Each row of numbers belongs to one of the elements below and depends on some of the facts about them. Some rows are named. Which element is each other row?

There are 3 kinds of fact about the elements: feru, brilum, serivu.
feru: uses; brilum: is of sort; serivu: belongs to class
napin (feru traplugras kodrir) (brilum a) (serivu 371)
ganis (feru traplugras skuflan genel pluplam lebrem) (brilum f) (serivu 276)
buge (brilum a) (serivu 276)
tuflu (feru galos) (brilum a) (serivu 276)
traflu (feru traplugras kliflok) (brilum b) (serivu 495)
pledabral (brilum e) (serivu 769)
voguk (feru dregril stasti) (brilum b) (serivu 276)
flaflos (brilum a) (serivu 769)
vezozir (feru stemur) (brilum a) (serivu 371)
stasti (feru soplim tadun kliflok) (brilum b) (serivu 276)
traplugras (brilum d) (serivu 276)
dripok (feru feso) (brilum a) (serivu 276)
tibin (feru genel) (brilum a) (serivu 371)
dape (feru genel) (brilum g) (serivu 769)
pusku (feru klazore) (brilum e) (serivu 371)
sadol (feru stostam buge) (brilum c) (serivu 769)
flustovo (feru kava) (brilum f) (serivu 276)
sosamos (brilum d) (serivu 769)
sigra (feru kava) (brilum c) (serivu 276)
droki (brilum c) (serivu 371)
pugol (brilum e) (serivu 769)
tronor (feru groni traflu) (brilum a) (serivu 276)
kluplil (feru traplugras brugro buge) (brilum a) (serivu 769)
grogras (feru traplugras vitrum) (brilum a) (serivu 276)
lebrem (feru buker) (brilum b) (serivu 371)
bora (feru tibin) (brilum f) (serivu 769)
grigal (brilum g) (serivu 769)
flese (feru genel) (brilum a) (serivu 276)
breple (feru traplugras) (brilum e) (serivu 769)
soplim (feru traplugras) (brilum b) (serivu 276)
stelek (feru nuken) (brilum b) (serivu 495)
kodrir (feru nuken) (brilum a) (serivu 276)
tisis (feru genel trobrok) (brilum e) (serivu 276)
floto (brilum b) (serivu 371)
klafal (feru nudrum) (brilum a) (serivu 276)
bolur (feru traplugras) (brilum b) (serivu 339)
drosi (feru sosamos) (brilum b) (serivu 276)
flafek (feru kligeli pledabral) (brilum a) (serivu 371)
zezokan (feru kligeli traplugras buker) (brilum a) (serivu 276)
nuken (feru traplugras) (brilum b) (serivu 769)
feso (brilum a) (serivu 371)
trobrok (feru kligeli traplugras) (brilum a) (serivu 769)
femistem (feru klurus) (brilum f) (serivu 276)
figin (feru buker) (brilum b) (serivu 276)
kliflok (brilum e) (serivu 276)
bubes (feru skuflan) (brilum a) (serivu 276)
flafen (brilum a) (serivu 371)
stemur (brilum f) (serivu 276)
ketrizu (feru traplugras) (brilum a) (serivu 276)
buker (brilum a) (serivu 769)
poskisin (feru flese ditrolum flufen) (brilum b) (serivu 339)
fisos (feru pletron) (brilum c) (serivu 276)
mozo (brilum a) (serivu 769)
misol (feru vanem) (brilum d) (serivu 276)
stastem (feru ganis) (brilum c) (serivu 371)
kiplu (brilum g) (serivu 276)
bratris (brilum c) (serivu 339)
stoki (brilum d) (serivu 769)
taskan (feru breple kligeli dape traplugras genel) (brilum g) (serivu 371)
budrek (brilum f) (serivu 769)
truvak (feru zaskal traplugras) (brilum c) (serivu 769)
zupe (brilum a) (serivu 371)
beklin (feru figin) (brilum a) (serivu 495)
plomun (feru stoki taskan flustovo) (brilum f) (serivu 495)
nudrum (brilum b) (serivu 276)
kava (feru genel) (brilum a) (serivu 276)
skuflan (brilum d) (serivu 769)
maban (brilum c) (serivu 276)
tagradrer (brilum b) (serivu 276)
statro (feru genel) (brilum a) (serivu 495)
bini (feru mozo) (brilum a) (serivu 276)
plufu (brilum a) (serivu 276)
dregril (feru genel buker) (brilum b) (serivu 371)
pletron (brilum a) (serivu 495)
klurus (feru traplugras kava) (brilum a) (serivu 276)
braklos (feru soplim neplo buge) (brilum a) (serivu 276)
kuplen (feru buker) (brilum a) (serivu 276)
moluflu (feru galos flufen) (brilum a) (serivu 371)
tumar (feru traplugras) (brilum a) (serivu 495)
kliri (brilum c) (serivu 495)
fege (feru sosamos tibin) (brilum b) (serivu 339)
zaskal (feru figin) (brilum a) (serivu 276)
liplar (feru stostam traplugras) (brilum a) (serivu 769)
genel (feru kligeli) (brilum a) (serivu 769)
vitrum (feru feso buker) (brilum a) (serivu 371)
maski (feru traplugras) (brilum g) (serivu 276)
kluzol (feru maban trobrok) (brilum d) (serivu 276)
skaguk (brilum d) (serivu 276)
ditrolum (brilum a) (serivu 769)
kedek (feru gatra) (brilum a) (serivu 276)
galos (feru traplugras) (brilum b) (serivu 769)
vanem (feru kliflok) (brilum a) (serivu 769)
bremum (brilum c) (serivu 276)
groni (feru traplugras) (brilum a) (serivu 276)
flilam (brilum a) (serivu 495)
sibraban (brilum a) (serivu 339)
komer (feru soplim) (brilum a) (serivu 276)
tramen (feru kligeli) (brilum a) (serivu 276)
pirol (feru kluzol) (brilum a) (serivu 339)
tiken (brilum b) (serivu 339)
rovo (feru tisis) (brilum e) (serivu 276)
brunaski (feru bora) (brilum a) (serivu 769)
nulon (feru buker) (brilum b) (serivu 276)
stostam (feru traplugras) (brilum d) (serivu 769)
klazore (feru zupe) (brilum a) (serivu 276)
groplik (brilum b) (serivu 769)
flufen (feru galos) (brilum g) (serivu 769)
gatra (feru dape) (brilum b) (serivu 276)
fibrim (brilum g) (serivu 339)
tazer (feru klazore) (brilum c) (serivu 769)
tadun (feru buge) (brilum b) (serivu 769)
sosten (brilum e) (serivu 276)
skefaklis (feru galos) (brilum a) (serivu 276)
grabal (feru bora) (brilum a) (serivu 769)
brugro (brilum a) (serivu 769)
tritaklok (feru soplim) (brilum c) (serivu 495)
pluplam (feru kava) (brilum a) (serivu 769)
tegrobi (brilum e) (serivu 339)
gedro (feru taskan) (brilum a) (serivu 495)
kligeli (brilum a) (serivu 276)
neplo (feru stasti tadun) (brilum a) (serivu 276)
skatapa (feru brugro) (brilum a) (serivu 276)

Some rows with their names:
sadol: [ -1  12   3  26  29  -4   0  -2  -3   4 -14  -3   1  -1  -2  21  -5   9
  -8 -12  -2  11  -6   7   9  15  10   0  -8  -5]
kedek: [ -4  -3  -1   7  -3   0  -2   0  -1  -2   5  -4  -6   7   2  -5  -7  -7
   7  -2   9 -14  13  -1  -6 -10   0   0  12   0]
flafek: [-2 -6  1 -6  9 15 -3  1 -3  0 -7 -6 -7  6  3 -3  1  8  7 -8  6 -1 11 11
 -3 -2 19 -2  7  4]
fibrim: [ 14  -2 -21 -24  22 -11  15 -12   2  -3 -17   1   7  -5  -7 -11   4  -2
 -14  15  13   8  -8  -4   8  13  12  -6 -15  -2]
flilam: [ -1  -9   9 -10   3   7  -1 -10  -2   8   1  -2   4  -3  -3 -16   1   3
   6   6  13   9  13  -7  -7   2   8   3   0  -3]
pusku: [  5  -3  12 -33   4  19   4  -6  -2   4 -13  -4  -9  -3  -2 -14  -3   1
   2   4  10   8 -12 -13  -1  -5   4   0 -14  -6]
tuflu: [ -8   2  10  15   7  -6  -3   2  -3   1   8  -5  -9   3   2  12  -8 -10
   8 -10   4  -5   9   2  -6  -3  -4   1   9  -4]
rovo: [ -3   3   3   5 -10   0   4  10   0  -8   4  -4  -4   8   5  -4  -3  -8
   1  -7   0 -18  -6   3   2 -12  -8  -2  -3   0]
tisis: [ -3   2   1   7 -16  -2   4   8   0  -9   5  -3  -7   8   5  -3  -1  -7
   3  -6  -3 -18  -4   1   0 -11 -10  -2  -1   4]
zaskal: [  0   2  -6  -1 -17   2  -8   7  -1   6   8  -3  10   5  -2   4  -3  -6
  -6  -3  -8   3   7   1 -12  -1 -15   1  14   4]
truvak: [  3  15  -8  23  20   6  -3   2  -1   2 -16  -5  10   6  -1   2  -3  10
 -15 -13  -6   6  -6  11   8  13  13  -2  -5   2]
soplim: [ -7   4  15   0 -21  -8  -4  16   1   3  24   9  -5  -7   3  25   2  -8
   8  -7 -17   7 -20   1  -4   0 -31   3  -2  -3]
braklos: [ -8   7  19  14  15  -2  -7  17  -5   5   6  -9  -7   1   0  23 -11 -11
   2 -20   0   9  -1   4  -8   3 -10   1  10 -12]
neplo: [ -6   2  12  10   3  -7  -6   5  -3   6  12  -4  -4  -1  -1  21  -8 -12
   5 -15  -7  10   2   0 -10   4 -18   2  10  -8]
tramen: [ -5   0  -7  11  -3  -2  -3   4  -1  -2   7  -6  -1   8   4  -3  -4  -6
   6  -6   2 -13  13   6  -6  -7  -2  -1  12   3]
budrek: [  7   4 -11  -7  13  -2   5 -18   1  -5 -14   3   7  -6  -4 -12  -2   7
 -10   8   9   6  -4 -11  10   4  11  -1 -11  -2]
misol: [  6  15  20  -7  -3  -3   8  21   0  -4  -6  -4  -8  -1  -2  11  -2 -17
  -9 -14  -2  -1 -20 -14   2  -4 -26  -2   4 -11]

Name these rows:
No name comes twice in this set of rows, the named rows included.
[  6  -3  -3 -22 -22  11  -4  -5   0   4   2   3  11  -2  -3  -5   8   7
  -1   8  -7  15   9   6 -12   6  -9   2  10  11] => feso
[  6   3  11 -21 -15  -3  10   7   4  -4  -5  -1  -4  -1  -4  -4  -1 -13
  -7   2   3  -7 -11 -22   2 -12 -26  -1   1  -7] => skaguk
[  4  -3  -4 -17  -8  22  -6   7  -1   7  -7  -6   9   6  -3   2   4   8
  -5  -4  -2  13   2  10 -10   7   3  -1  11   8] => vitrum
[ -2   3   1 -17 -33  10  -9  20   5   9  12   3  13   6   0  -8   2  -6
  -7   0 -13   0 -18  -4  -7  -8 -26   1   1   5] => figin
[  8  10   8  11   7 -11   8  11   5  -7 -12   7   2  -6   1  19  11   5
 -15  -8 -14   4 -26   0  16  12  -5  -1  -9   1] => stostam
[  2  -4  -3  10  18   4  -5  25   6  10  -1   5  -2   1   5   6   8   8
  -3  -5  -9   3 -20  18  11  14  17  -2 -19  -2] => bolur
[  0   4   0  15  -7  -3   4  -4  -4 -10   3  -9  -2  10   1   0  -7  -7
   3  -7   2 -16  14   3  -6  -8  -6  -1   6   2] => sigra
[ -6  -4  -8   8 -22 -11   0  -7   1  -7  18   2  -1   3   3   2   2  -4
  11   3  -7 -16  19   5  -8  -7  -9   1  14   9] => kava
[  0   3  -2 -14 -24  13 -11  26   4   7   8  -3  12  11   1 -11  -2  -8
 -10  -3  -9  -5 -16  -1  -6  -8 -12   0   2   2] => nulon
[  1   9  -5  13  -9   0   5  12  -3  -9  -3 -12   1  11   1  -6  -2 -12
  -7 -13   0 -11  -1   5  -2  -6  -9  -4   8   2] => ganis
[ -7   4  13  17   9   2  -4  16  -3   7   4  -6   0   3   4   7   6   2
   2 -14   1   6   5  14  -1   9   9   1   3   2] => tumar
[  7   4  -1   6  -2 -10  11  -1   6 -13 -14  10   1  -5   2   0  12   8
 -12   9  -3 -12 -11  -7  19  -1   5  -3  -9   6] => stoki
[ -1 -18   0  -6  -5   5   4 -15   0  -6   0   2  -7  -1   3  -7   6   8
  14   8   6  -8  18   7  -1  -4  15  -1   5   8] => tibin
[ -3   0   3  11   4  -7  -2  -1   3  -6   7  12  -1  -8   5   9   6  13
   6  12 -14   3 -16   2  14   3   7   2 -14   4] => galos
[  4   4 -15   3  15 -25  18 -17  -1 -22 -11   0   3  -6  -1   7   2   0
  -8   8   3   2 -11  -5  15  10  14  -6  -6   2] => flufen

Now the same elements, written a new way:
Some rows with their names:
flustovo: [ -5   3   5  -2  -7  -3   1 -10  -4   5   1   1  -3]
kiplu: [-5  1 -3 -1 -6  0  2 -4 -2 -3 -1 -3  3]
nulon: [  0   2 -14   3   2  -3  -1  -7   0  -1  -3  -4  -4]
buker: [-2  2 16 -1 -3  6  3 -2 -2  6 -1  1 -3]
lebrem: [ 5  0 -1  1 -3  1 -4  3  1  3 -2  1 -4]
ganis: [-5  3  4 -2 -6 -3  1 -9 -3  4  1  0 -2]
flese: [-4  2  4  2 -4 -1  2 -7 -3  4  4  0  2]
flufen: [-4 -7  4 -1 -1  5  6 -5  0  2  0 -4 -5]
kluzol: [  0   1   5   5   1  -9  -5 -11  -3   7   2   7   4]
klurus: [-4  5  1  1 -5  0  4 -4 -3  2  1 -2 -1]
tronor: [ -2   3 -13  -2  -5   0   7  -5  -1  -4  -3  -7  -8]
stasti: [-2  8 -6  1 -5  1 -2 -4  0  2 -9 -1 -2]
kodrir: [-4  5 -2  0 -6  1  2 -4 -3  2 -1 -1 -3]
tisis: [-1  4  5 11  1 -1 -4 -1  0  1  3  1  8]
stemur: [ -7  -6  23  -6 -10 -11  -7  -1  -6  -8 -16  23  25]
skatapa: [  0   6 -16  -6  -7   2   8  -2  -1  -5  -9  -7  -7]
tagradrer: [-2  3 -1  3  0 -3 -4 -5  0  1 -3  2  2]

Name these rows:
No name comes twice in this set of rows, the named rows included.
[  3 -16  -3  -9  -2  -7  -2  12  -1 -18 -12  14  18] => vezozir

The same elements again, as new rows of numbers:
Named rows:
bubes: [ -1   9 -11  -2  16  -2  -6   2  -3   0  -6  14  -2]
poskisin: [  2   2  -7  -5 -19 -17   8   1 -20   4  13   8 -24]
sadol: [  0  -1  -6   1 -15   5  -7   7 -12   6   8  13  -2]
tramen: [-6  5 -8 -3 12 -4 -1  0 -3  3 -2 13  1]
gedro: [ -6  12   5  -5  20  -3  12 -16  -2   7   6   4  -7]
lebrem: [ 16 -12  27  26 -27 -25   1 -21 -23  33  21 -25  -5]
stoki: [ 10  -1   6   6 -13   6  -6  -1  -4  -8  -2 -28  10]
brunaski: [  5   3 -12   6   3   3  -4  -1 -17  13   6  10 -16]
nuken: [-10 -26   1  -3 -16   7   9   5   7 -12   3  14 -16]
dregril: [ -2  -6  26  13 -23 -22  13 -14 -30  37  22 -17   1]
kiplu: [  5   6  12  -1   1  -2  -6   4  13 -23 -12 -28  20]
vezozir: [ 5  6  6  3  7  1  9 -4  0 25  6  3 -1]
moluflu: [ 6 11  2  0 12  0  8  0  2 24  4  7 -4]
fisos: [ -4   8  -5  -5  -5   0 -10  12  -2  -4  -4  17  14]
stasti: [  5  27  -9 -16   6 -10  -4  11  -7 -11  -9  21   0]
dape: [-27  -2   9  -2 -13 -13  12  -1 -24  11  17  -3  -2]
pirol: [  5  -6 -16   4  -6  -9   3  -6 -11  11  12  12 -31]

Rows to name:
No name comes twice in this set of rows, the named rows included.
[ -4   1  -5   6  -7   2  -9  -1  -5   9  11   7 -12] => bora
[  5   0   1   5   3  11 -13   5  19 -17 -11 -20  19] => stemur
[ 10  -4  10  16 -15 -25 -12 -11 -20   7   7  -6  -3] => nulon
[-26 -13  28  -5  -9  -5  24  -1   9  12  13  -6   7] => taskan
[ 13   3   2   2 -15   4   0   3 -10  -6  -2 -25   8] => groplik
[ -7 -25  -7   5  -1  12   6  -1   7   0   5  15 -19] => liplar
[ -2 -16  -9   4   3  10   0   0   3   1   6  15 -18] => kluplil
[ -4  17  11 -12   6 -10  15  -9  -4  -2   3  -3  -4] => stelek
[-11   5  12  -2  11  -2   7 -11  10   2   7  -5  -3] => plomun
[ -7 -17  11   0   4  10  17  -1  20  13   2   9  -5] => napin
[  9  -5  11   7 -14   4  -4  -1  -2 -10  -2 -35   7] => grigal
[  0   9   8   4  16  -7   8 -21  -4   9   8  -4 -11] => beklin
[ -8   2  -3   0   3   0 -12   5  11  -6  -1  11   3] => femistem
[  8  16  -9  -5  -8  -4  -2   7 -19   2   5   6 -12] => tadun

